Here is a tiny trained network, its code and every weight. The questions are about switching its units off for an input and a target symbol, where a switched-off unit gives its printed mean instead of its output.

import numpy as np


def w(rows, s, z=0):
    codes = np.array(rows[::2]) - 128.0
    scale = np.full(codes.shape[1], s)
    scale[-1] = z or s
    return codes * scale


def f(y):
    return y / 2 * (1 + np.tanh(0.7978845608 * (y + 0.044715 * y**3)))


def softmax(a):
    e = np.exp(a - a.max(-1, keepdims=True))
    return e / e.sum(-1, keepdims=True)


def log_softmax(a):
    a = a - a.max(-1, keepdims=True)
    return a - np.log(np.exp(a).sum(-1, keepdims=True))


def net(x, mask):
    ids = ['βδεζθλμξφψω'.index(c) for c in x.split()]
    T = len(ids)
    res = E[ids] + P[:T]
    u = 0
    for l in range(3):
        r = res
        for j in range(2):
            rows = slice(3 * j, 3 * j + 3)
            q, k, v = (r @ M[l][rows].T for M in (Q, K, V))
            z = softmax(np.where(np.tri(T) > 0, q @ k.T / 3**0.5, -1e9)) @ v
            o = O[l][rows]
            res = res + np.where(mask[u + j], z, o[:, -1]) @ o[:, :-1]
        u += 2
        y = f(res @ A[l][:, :-1].T + A[l][:, -1])
        res = res + np.where(mask[u : u + 8], y, B[l][:, -1]) @ B[l][:, :-1]
        u += 8
    return log_softmax(res[-1] @ U[:, :-1].T + U[:, -1])


Q, K, V, O, A, B = {}, {}, {}, {}, {}, {}
E = w([
[153,48,94],'β',
[85,95,60],'δ',
[180,48,101],'ε',
[111,112,124],'ζ',
[228,106,178],'θ',
[6,60,240],'λ',
[132,88,132],'μ',
[80,114,90],'ξ',
[132,210,132],'φ',
[45,165,114],'ψ',
[103,67,63],'ω',
],0.015)
P = w([
[123,111,3],'0',
[121,97,52],'1',
[127,95,88],'2',
[124,90,112],'3',
[123,86,131],'4',
[123,83,141],'5',
[123,74,158],'6',
[124,76,166],'7',
[126,69,175],'8',
[122,69,186],'9',
[129,65,196],'10',
[127,64,209],'11',
[118,54,226],'12',
[129,67,205],'13',
],0.0058)
Q[0] = w([
[142,93,100],'0.h0',
[62,180,81],'0.h0',
[102,138,41],'0.h0',
[43,252,155],'0.h1',
[72,224,72],'0.h1',
[163,228,112],'0.h1',
],0.014)
K[0] = w([
[108,138,69],'0.h0',
[90,115,172],'0.h0',
[59,126,145],'0.h0',
[139,220,84],'0.h1',
[154,174,64],'0.h1',
[247,204,137],'0.h1',
],0.015)
V[0] = w([
[83,117,138],'0.h0',
[127,67,232],'0.h0',
[8,124,119],'0.h0',
[252,96,176],'0.h1',
[236,142,253],'0.h1',
[207,51,62],'0.h1',
],0.0062)
O[0] = w([
[143,77,143,113],'0.h0',
[183,147,253,253],'0.h0',
[137,32,126,36],'0.h0',
[166,139,18,21],'0.h1',
[179,217,23,68],'0.h1',
[130,32,41,41],'0.h1',
],0.0065,0.0017)
A[0] = w([
[99,41,152,4],'0.n0',
[174,221,2,142],'0.n1',
[220,177,177,184],'0.n2',
[91,169,228,22],'0.n3',
[219,183,182,209],'0.n4',
[171,96,122,117],'0.n5',
[213,70,119,136],'0.n6',
[175,66,17,98],'0.n7',
],0.0075,0.004)
B[0] = w([
[142,150,7,161],'0.n0',
[188,252,105,185],'0.n1',
[87,33,178,237],'0.n2',
[254,132,159,212],'0.n3',
[65,21,200,254],'0.n4',
[196,130,138,145],'0.n5',
[220,142,169,191],'0.n6',
[181,67,78,192],'0.n7',
],0.0061,0.0052)
Q[1] = w([
[154,147,165],'1.h0',
[177,102,114],'1.h0',
[127,49,134],'1.h0',
[113,157,2],'1.h1',
[141,215,122],'1.h1',
[84,181,170],'1.h1',
],0.0092)
K[1] = w([
[204,178,168],'1.h0',
[166,134,77],'1.h0',
[101,214,46],'1.h0',
[141,35,20],'1.h1',
[77,205,3],'1.h1',
[19,167,124],'1.h1',
],0.0057)
V[1] = w([
[174,101,196],'1.h0',
[104,45,2],'1.h0',
[184,25,97],'1.h0',
[49,216,2],'1.h1',
[38,67,240],'1.h1',
[183,229,30],'1.h1',
],0.0037)
O[1] = w([
[74,99,152,150],'1.h0',
[136,230,180,147],'1.h0',
[98,155,164,178],'1.h0',
[137,94,254,1],'1.h1',
[189,186,77,184],'1.h1',
[95,64,201,53],'1.h1',
],0.0052,0.0089)
A[1] = w([
[27,172,119,182],'1.n0',
[195,163,111,119],'1.n1',
[133,63,145,214],'1.n2',
[97,207,84,140],'1.n3',
[183,162,117,97],'1.n4',
[113,89,210,253],'1.n5',
[1,122,65,83],'1.n6',
[124,70,158,205],'1.n7',
],0.01,0.0034)
B[1] = w([
[172,151,255,194],'1.n0',
[102,52,227,199],'1.n1',
[114,134,81,232],'1.n2',
[227,180,180,157],'1.n3',
[122,74,190,170],'1.n4',
[72,215,63,253],'1.n5',
[101,43,217,193],'1.n6',
[116,147,58,212],'1.n7',
],0.0079,0.0044)
Q[2] = w([
[138,255,126],'2.h0',
[102,46,81],'2.h0',
[165,94,161],'2.h0',
[207,149,128],'2.h1',
[55,141,73],'2.h1',
[94,98,37],'2.h1',
],0.0079)
K[2] = w([
[170,34,138],'2.h0',
[107,176,94],'2.h0',
[143,166,162],'2.h0',
[46,141,118],'2.h1',
[228,28,206],'2.h1',
[163,99,254],'2.h1',
],0.0056)
V[2] = w([
[113,82,84],'2.h0',
[148,79,52],'2.h0',
[169,67,109],'2.h0',
[191,160,200],'2.h1',
[1,137,166],'2.h1',
[182,133,76],'2.h1',
],0.0044)
O[2] = w([
[56,72,98,147],'2.h0',
[88,76,62,154],'2.h0',
[134,54,97,253],'2.h0',
[187,169,211,134],'2.h1',
[5,151,149,73],'2.h1',
[241,114,58,122],'2.h1',
],0.0032,0.0016)
A[2] = w([
[199,143,19,3],'2.n0',
[133,169,17,232],'2.n1',
[136,141,86,136],'2.n2',
[85,255,127,145],'2.n3',
[104,119,34,158],'2.n4',
[114,226,122,137],'2.n5',
[139,90,207,121],'2.n6',
[165,209,206,84],'2.n7',
],0.0076,0.0055)
B[2] = w([
[254,111,106,134],'2.n0',
[78,220,191,251],'2.n1',
[134,163,131,133],'2.n2',
[201,40,148,246],'2.n3',
[81,197,65,190],'2.n4',
[156,31,96,196],'2.n5',
[118,184,186,209],'2.n6',
[183,199,54,227],'2.n7',
],0.0079,0.003)
U = w([
[195,228,142,156],'β',
[72,255,93,161],'δ',
[84,99,62,99],'ε',
[84,154,121,197],'ζ',
[88,34,121,108],'θ',
[122,171,119,6],'λ',
[82,95,158,67],'μ',
[90,178,201,224],'ξ',
[172,36,173,196],'φ',
[154,160,42,47],'ψ',
[172,56,68,31],'ω',
],0.009,0.0027)

Each question gives the input, a string of symbols that net reads in full, and the target symbol t.
The units are the heads (3 rows each of Q, K, V and O) and the neurons (one row each of A and B). Each row of codes is followed by its name. A weight is (code - 128) times the scale printed after its matrix; where a second scale follows, it is the last column's (O, A, B and U).
mask holds one flag per unit, layer by layer, with each layer's heads first. A switched-off unit (its flag False) gives its mean, the last column of its rows in O or B, instead of its output. The means were averaged over made-up inputs and are rounded, as every weight is.
A unit's drop is (log p(t) with every unit on - log p(t) with that unit switched off) / (log p(t) with every unit on - log p(t) with every unit switched off).
The circuit of an input: a set's keep is (log p(t) with only the set's units on - log p(t) with every unit switched off) / (log p(t) with every unit on - log p(t) with every unit switched off). Starting from the 12 units with the biggest drops (on a tie, the unit counted first), units are removed one at a time, each time the one whose removal leaves the highest keep (on an exact tie, the one counted first), for as long as the keep stays at least 0.8.
circuit, biggest first: the units of the circuit, biggest drop first
top k neurons: the k neurons with the biggest drops, biggest first
top k neurons in layer l: the k neurons of layer l with the biggest drops, biggest first
heads that matter: for each layer, one digit per head in row order, 1 if its drop is at least 0.15 and else 0, layers parted by /
drop when u is switched off: that unit's drop, to one decimal
input ε ε θ ω ω δ β ψ λ ε μ θ θ δ, target β: circuit, biggest first	1.n3, 0.h1, 0.n4, 0.n2
input ω λ θ φ δ θ ψ θ θ ζ, target β: heads that matter	11 / 01 / 00
input ε θ θ θ δ, target θ: heads that matter	01 / 01 / 00
input ε θ μ, target δ: heads that matter	01 / 01 / 00
input θ ψ θ θ ω, target ε: heads that matter	11 / 01 / 00
input φ ψ ψ θ θ θ ε θ λ ε β θ ω ψ, target β: top 4 neurons	0.n4, 1.n3, 0.n2, 2.n7
input θ ξ θ ζ ξ ξ λ θ φ ψ θ θ ψ ψ, target β: circuit, biggest first	0.n4, 1.n3, 0.n2
input ω δ θ, target φ: heads that matter	01 / 10 / 00
input θ θ δ θ μ ψ, target ξ: circuit, biggest first	1.n6, 1.n0, 0.n6, 0.n7
input θ δ θ θ λ ω β θ θ θ β, target β: top 2 neurons in layer 1	1.n3, 1.n6
input λ δ λ θ θ ζ θ β θ δ ε θ ζ, target β: top neuron in layer 1	1.n3
input β θ β ζ λ θ ψ θ θ θ ω, target β: heads that matter	01 / 01 / 00
input φ ζ δ, target θ: circuit, biggest first	1.n6, 0.h1
input θ ε θ ω, target ε: top 2 neurons in layer 0	0.n7, 0.n1
input ψ θ ω λ δ θ μ θ δ δ ξ θ ψ ω, target β: top 3 neurons in layer 0	0.n4, 0.n2, 0.n0
input ω θ φ, target β: top 3 neurons	2.n7, 1.n3, 0.n1
input β θ θ θ, target φ: top neuron in layer 0	0.n1
input θ ξ β φ, target β: top 4 neurons in layer 0	0.n1, 0.n3, 0.n7, 0.n6
input ε ψ θ φ θ β, target ψ: top 2 neurons in layer 2	2.n0, 2.n4
input ψ θ ω δ θ ψ β, target ψ: top 3 neurons in layer 2	2.n4, 2.n0, 2.n1
input ψ θ θ ω μ, target δ: top neuron in layer 1	1.n5
input δ λ ε β θ θ ψ θ θ δ, target β: drop when 1.h1 is switched off	1.1
input θ θ λ, target β: drop when 0.h1 is switched off	0.4
input ψ θ θ θ λ, target β: drop when 0.h0 is switched off	0.2
input θ ω δ ψ, target ξ: drop when 0.h0 is switched off	0.4
